Here is a tiny trained network, its code and every weight. The questions are about switching its units off for an input and a class, where a switched-off unit gives its printed mean instead of its output.

import numpy as np


def w(rows, s, z=0):
    codes = np.array(rows[::2]) - 128.0
    scale = np.full(codes.shape[1], s)
    scale[-1] = z or s
    return codes * scale


def f(y):
    return np.maximum(y, 0)


def log_softmax(a):
    a = a - a.max(-1, keepdims=True)
    return a - np.log(np.exp(a).sum(-1, keepdims=True))


def net(x, mask):
    res = np.array(x, float).reshape(1, 7) / 4 @ E
    y = f(res @ A[0][:, :-1].T + A[0][:, -1])
    res = res + np.where(mask, y, B[0][:, -1]) @ B[0][:, :-1]
    return log_softmax(res[-1] @ U[:, :-1].T + U[:, -1])


A, B = {}, {}
E = w([
[103,164,99,39,92,207,87,105,199,156],'x0',
[161,89,161,201,156,128,227,86,149,84],'x1',
[186,160,82,183,228,142,77,234,162,137],'x2',
[240,158,158,115,50,27,109,128,181,66],'x3',
[112,192,94,135,128,77,105,104,55,122],'x4',
[111,121,66,50,149,41,203,120,193,192],'x5',
[128,89,112,172,2,163,124,189,180,122],'x6',
],0.0082)
A[0] = w([
[129,122,168,159,126,116,193,80,51,36,168],'N1',
[151,70,44,69,212,114,171,114,146,167,144],'N2',
[80,119,124,157,137,202,81,64,75,207,255],'N3',
[166,149,172,240,167,166,183,102,77,97,161],'N4',
[84,56,143,69,74,255,137,80,175,163,105],'N5',
[169,102,112,131,147,118,163,232,160,147,207],'N6',
[168,162,147,106,79,14,129,34,98,59,213],'N7',
[118,125,114,82,97,154,86,26,151,147,157],'N8',
[58,97,122,29,97,61,132,77,112,167,185],'N9',
[111,148,194,79,100,225,144,32,155,111,117],'N10',
[98,134,103,45,33,99,160,44,139,177,250],'N11',
[111,54,120,230,134,191,157,172,89,139,192],'N12',
[147,162,94,52,101,17,157,45,102,84,180],'N13',
[140,105,108,130,244,104,160,104,169,130,173],'N14',
[54,145,112,54,112,204,132,79,135,100,155],'N15',
[190,145,164,222,190,167,149,82,61,63,182],'N16',
[205,103,148,227,93,109,57,154,179,68,176],'N17',
[156,154,136,109,118,169,29,167,116,191,157],'N18',
[76,130,175,240,144,214,208,102,13,89,129],'N19',
[241,80,116,200,50,75,124,203,147,80,199],'N20',
[119,154,116,66,173,46,244,128,166,138,208],'N21',
[174,177,84,108,110,106,105,205,146,108,172],'N22',
[73,63,122,145,202,60,168,144,69,134,146],'N23',
[123,204,57,82,167,142,67,163,67,109,131],'N24',
[74,178,140,44,77,45,166,67,102,124,102],'N25',
[120,184,81,127,175,152,37,186,73,144,132],'N26',
[144,87,105,125,149,64,148,164,198,145,174],'N27',
[78,225,98,68,192,145,40,161,114,161,137],'N28',
[79,106,112,79,196,155,163,96,178,164,199],'N29',
],0.0069,0.0029)
B[0] = w([
[166,120,110,164,139,111,138,109,122,88,218],'N1',
[71,165,170,119,125,65,171,80,166,203,205],'N2',
[117,111,97,96,163,164,132,113,92,150,218],'N3',
[145,138,117,189,197,107,155,123,116,71,224],'N4',
[63,170,95,49,96,254,159,66,188,56,214],'N5',
[93,133,141,174,118,137,153,167,170,185,202],'N6',
[227,124,123,132,55,77,69,110,66,104,244],'N7',
[143,139,117,66,127,141,115,108,112,98,182],'N8',
[151,114,97,111,64,141,120,117,127,149,211],'N9',
[96,168,124,69,118,146,116,96,147,52,195],'N10',
[168,98,59,91,56,162,120,107,107,135,231],'N11',
[63,92,86,189,178,181,179,151,143,135,224],'N12',
[175,140,89,133,73,74,116,128,48,165,229],'N13',
[95,202,167,170,158,54,166,119,178,151,204],'N14',
[88,156,119,75,106,197,112,33,152,124,193],'N15',
[166,120,152,170,223,76,145,113,86,53,234],'N16',
[132,100,188,163,121,153,107,205,157,81,231],'N17',
[87,53,183,99,175,155,83,145,142,163,197],'N18',
[112,108,67,180,195,152,149,97,111,90,242],'N19',
[142,106,180,163,57,170,144,226,178,87,254],'N20',
[129,171,146,170,79,57,167,112,122,205,228],'N21',
[127,87,168,100,117,119,109,153,152,146,193],'N22',
[121,127,135,161,141,92,140,113,110,156,203],'N23',
[96,95,155,80,168,97,73,132,85,155,202],'N24',
[179,129,70,117,64,114,102,91,35,136,207],'N25',
[76,77,159,111,209,128,56,161,106,169,211],'N26',
[100,150,153,156,74,122,142,131,162,147,195],'N27',
[93,120,131,74,168,107,67,140,119,194,226],'N28',
[76,165,132,92,111,123,167,101,142,167,205],'N29',
],0.0076,0.0096)
U = w([
[96,162,75,30,121,231,142,29,189,79,71],'0',
[111,210,150,129,142,47,205,80,190,199,156],'1',
[154,89,181,161,76,164,135,245,231,71,251],'2',
[239,133,53,98,58,84,98,71,85,134,113],'3',
[122,103,62,217,233,142,185,93,126,71,140],'4',
[236,160,185,154,193,60,103,116,137,2,32],'5',
[86,105,133,65,228,126,1,124,129,179,127],'6',
],0.0073,0.0014)

Each question gives the input, the list of numbers given to net, and the class t.
The units are the neurons (one row each of A and B). Each row of codes is followed by its name. A weight is (code - 128) times the scale printed after its matrix; where a second scale follows, it is the last column's (A, B and U).
mask holds one flag per neuron, in row order. A switched-off neuron (its flag False) gives its mean, the last column of its row in B, instead of its output. The means were averaged over made-up inputs and are rounded, as every weight is.
A unit's drop is (log p(t) with every unit on - log p(t) with that unit switched off) / (log p(t) with every unit on - log p(t) with every unit switched off).
The circuit of an input: a set's keep is (log p(t) with only the set's units on - log p(t) with every unit switched off) / (log p(t) with every unit on - log p(t) with every unit switched off). Starting from the 12 units with the biggest drops (on a tie, the unit counted first), units are removed one at a time, each time the one whose removal leaves the highest keep (on an exact tie, the one counted first), for as long as the keep stays at least 0.8.
circuit, biggest first: the units of the circuit, biggest drop first
most important unit: the unit with the biggest drop
top k neurons: the k neurons with the biggest drops, biggest first
drop when u is switched off: that unit's drop, to one decimal
input [-2,7,4,8,2,-5,5], class 2: top neuron -> [N20]
input [-3,-4,4,5,-1,-8,-1], class 2: top 2 neurons -> [N20, N17]
input [-6,-8,1,4,2,-1,-2], class 6: circuit, biggest first -> [N26, N24]
input [7,-3,0,-7,-3,-6,-6], class 0: top 3 neurons -> [N5, N15, N10]
input [3,5,1,-2,0,-5,5], class 4: circuit, biggest first -> [N19, N12]
input [-5,2,4,5,0,6,1], class 2: top 2 neurons -> [N20, N17]
input [1,4,7,6,6,6,2], class 2: top 2 neurons -> [N20, N17]
input [3,6,-3,-2,-6,-1,-7], class 0: top 2 neurons -> [N5, N10]
input [6,3,8,-5,-6,2,-7], class 1: top 2 neurons -> [N14, N2]
input [3,4,2,-2,-2,3,5], class 0: top 2 neurons -> [N5, N17]
input [6,5,-5,6,-2,-6,-7], class 3: top 2 neurons -> [N7, N13]
input [5,-5,2,-8,-6,-4,7], class 0: drop when N5 is switched off -> 1.9
input [8,5,7,-8,-6,-4,6], class 0: drop when N5 is switched off -> 0.3
input [-3,0,-2,-5,-8,4,0], class 1: most important unit -> N2
input [7,-2,-2,4,-7,-4,4], class 0: drop when N5 is switched off -> 0.3
input [-2,-1,-4,-3,-4,-8,5], class 4: drop when N19 is switched off -> 0.3
